Here is a tiny trained network, its code and every weight. The questions are about switching its units off for an input and a class, where a switched-off unit gives its printed mean instead of its output.

import numpy as np


def w(rows, s, z=0):
    codes = np.array(rows[::2]) - 128.0
    scale = np.full(codes.shape[1], s)
    scale[-1] = z or s
    return codes * scale


def norm(h):
    return h / np.sqrt((h * h).mean(-1, keepdims=True) + 1e-5)


def f(y):
    return y / 2 * (1 + np.tanh(0.7978845608 * (y + 0.044715 * y**3)))


def log_softmax(a):
    a = a - a.max(-1, keepdims=True)
    return a - np.log(np.exp(a).sum(-1, keepdims=True))


def net(x, mask):
    res = np.array(x, float).reshape(1, 4) / 4 @ E
    u = 0
    for l in range(2):
        y = f(norm(res) @ A[l][:, :-1].T + A[l][:, -1])
        res = res + np.where(mask[u : u + 4], y, B[l][:, -1]) @ B[l][:, :-1]
        u += 4
    return log_softmax(norm(res)[-1] @ U[:, :-1].T + U[:, -1])


A, B = {}, {}
E = w([
[209,144,147,128,120,66,3,97,52],'x0',
[84,223,77,161,68,97,138,160,109],'x1',
[115,167,145,175,136,151,84,75,214],'x2',
[75,69,168,217,116,61,135,116,95],'x3',
],0.0036)
A[0] = w([
[81,241,43,134,77,76,125,179,102,45],'0.n1',
[208,211,59,14,137,186,106,163,161,63],'0.n2',
[136,81,70,28,122,52,171,209,3,38],'0.n3',
[205,148,199,109,101,56,19,121,113,4],'0.n4',
],0.0041,0.0035)
B[0] = w([
[249,143,253,217,104,203,94,178,103,207],'0.n1',
[24,131,194,63,181,56,72,114,94,251],'0.n2',
[158,69,90,107,55,96,114,96,194,238],'0.n3',
[100,149,71,149,187,155,245,122,139,198],'0.n4',
],0.0062,0.0021)
A[1] = w([
[200,2,204,88,231,173,132,99,137,16],'1.n1',
[72,52,190,250,120,34,133,118,99,49],'1.n2',
[108,195,130,203,152,139,29,33,247,4],'1.n3',
[217,149,77,156,172,63,26,58,54,57],'1.n4',
],0.0046,0.0026)
B[1] = w([
[164,227,145,220,53,138,106,173,95,241],'1.n1',
[128,201,143,2,192,150,60,122,141,240],'1.n2',
[158,17,108,95,59,48,147,164,55,251],'1.n3',
[45,103,96,157,157,195,221,126,216,232],'1.n4',
],0.0077,0.0023)
U = w([
[101,176,177,34,186,114,32,118,124,115],'0',
[207,192,185,236,73,161,103,163,98,105],'1',
[92,110,72,177,164,161,229,107,174,47],'2',
[177,7,112,109,46,65,111,129,104,254],'3',
],0.011,0.00091)

Each question gives the input, the list of numbers given to net, and the class t.
The units are the neurons (one row each of A and B). Each row of codes is followed by its name. A weight is (code - 128) times the scale printed after its matrix; where a second scale follows, it is the last column's (A, B and U).
mask holds one flag per neuron, layer by layer. A switched-off neuron (its flag False) gives its mean, the last column of its row in B, instead of its output. The means were averaged over made-up inputs and are rounded, as every weight is.
A unit's drop is (log p(t) with every unit on - log p(t) with that unit switched off) / (log p(t) with every unit on - log p(t) with every unit switched off).
The circuit of an input: a set's keep is (log p(t) with only the set's units on - log p(t) with every unit switched off) / (log p(t) with every unit on - log p(t) with every unit switched off). Starting from all 8 units, units are removed one at a time, each time the one whose removal leaves the highest keep (on an exact tie, the one counted first), for as long as the keep stays at least 0.8.
units of the circuit, in order: the units of the circuit, biggest drop first
top k neurons: the k neurons with the biggest drops, biggest first
top k neurons in layer l: the k neurons of layer l with the biggest drops, biggest first
input [8,-1,-3,6], class 2: units of the circuit, in order	[1.n4]
input [7,6,8,-2], class 3: top 2 neurons	[1.n3, 1.n1]
input [-5,5,4,3], class 1: units of the circuit, in order	[1.n4, 0.n1]
input [-8,8,-6,-8], class 0: top 2 neurons in layer 1	[1.n4, 1.n1]
input [-8,-5,7,-8], class 0: top 3 neurons	[1.n4, 0.n2, 0.n4]
input [-1,-6,-6,-2], class 1: top 2 neurons	[1.n1, 1.n3]
input [2,5,5,5], class 0: top 3 neurons	[1.n2, 1.n1, 0.n3]
input [-2,-7,-4,7], class 0: top 2 neurons	[1.n2, 0.n1]
input [-4,0,-7,-8], class 0: top 2 neurons	[0.n2, 1.n3]
input [-5,-7,7,-3], class 1: top 3 neurons	[1.n1, 0.n3, 1.n4]
input [-1,6,0,7], class 0: top 2 neurons	[1.n2, 1.n1]
input [6,-5,-3,2], class 2: top 2 neurons	[1.n4, 0.n1]
input [-1,4,6,2], class 3: top 2 neurons	[1.n3, 1.n1]
input [3,-5,0,1], class 1: units of the circuit, in order	[1.n1]
input [-5,6,-3,5], class 1: top 2 neurons in layer 0	[0.n2, 0.n1]
input [7,6,5,-1], class 2: top 2 neurons in layer 1	[1.n4, 1.n1]
input [2,3,5,-4], class 3: top 2 neurons in layer 1	[1.n3, 1.n2]
input [-2,1,3,-2], class 3: top 2 neurons in layer 1	[1.n3, 1.n2]
input [1,-6,2,-5], class 1: top 2 neurons in layer 1	[1.n1, 1.n2]
input [3,-1,1,-2], class 2: top neuron in layer 1	[1.n2]
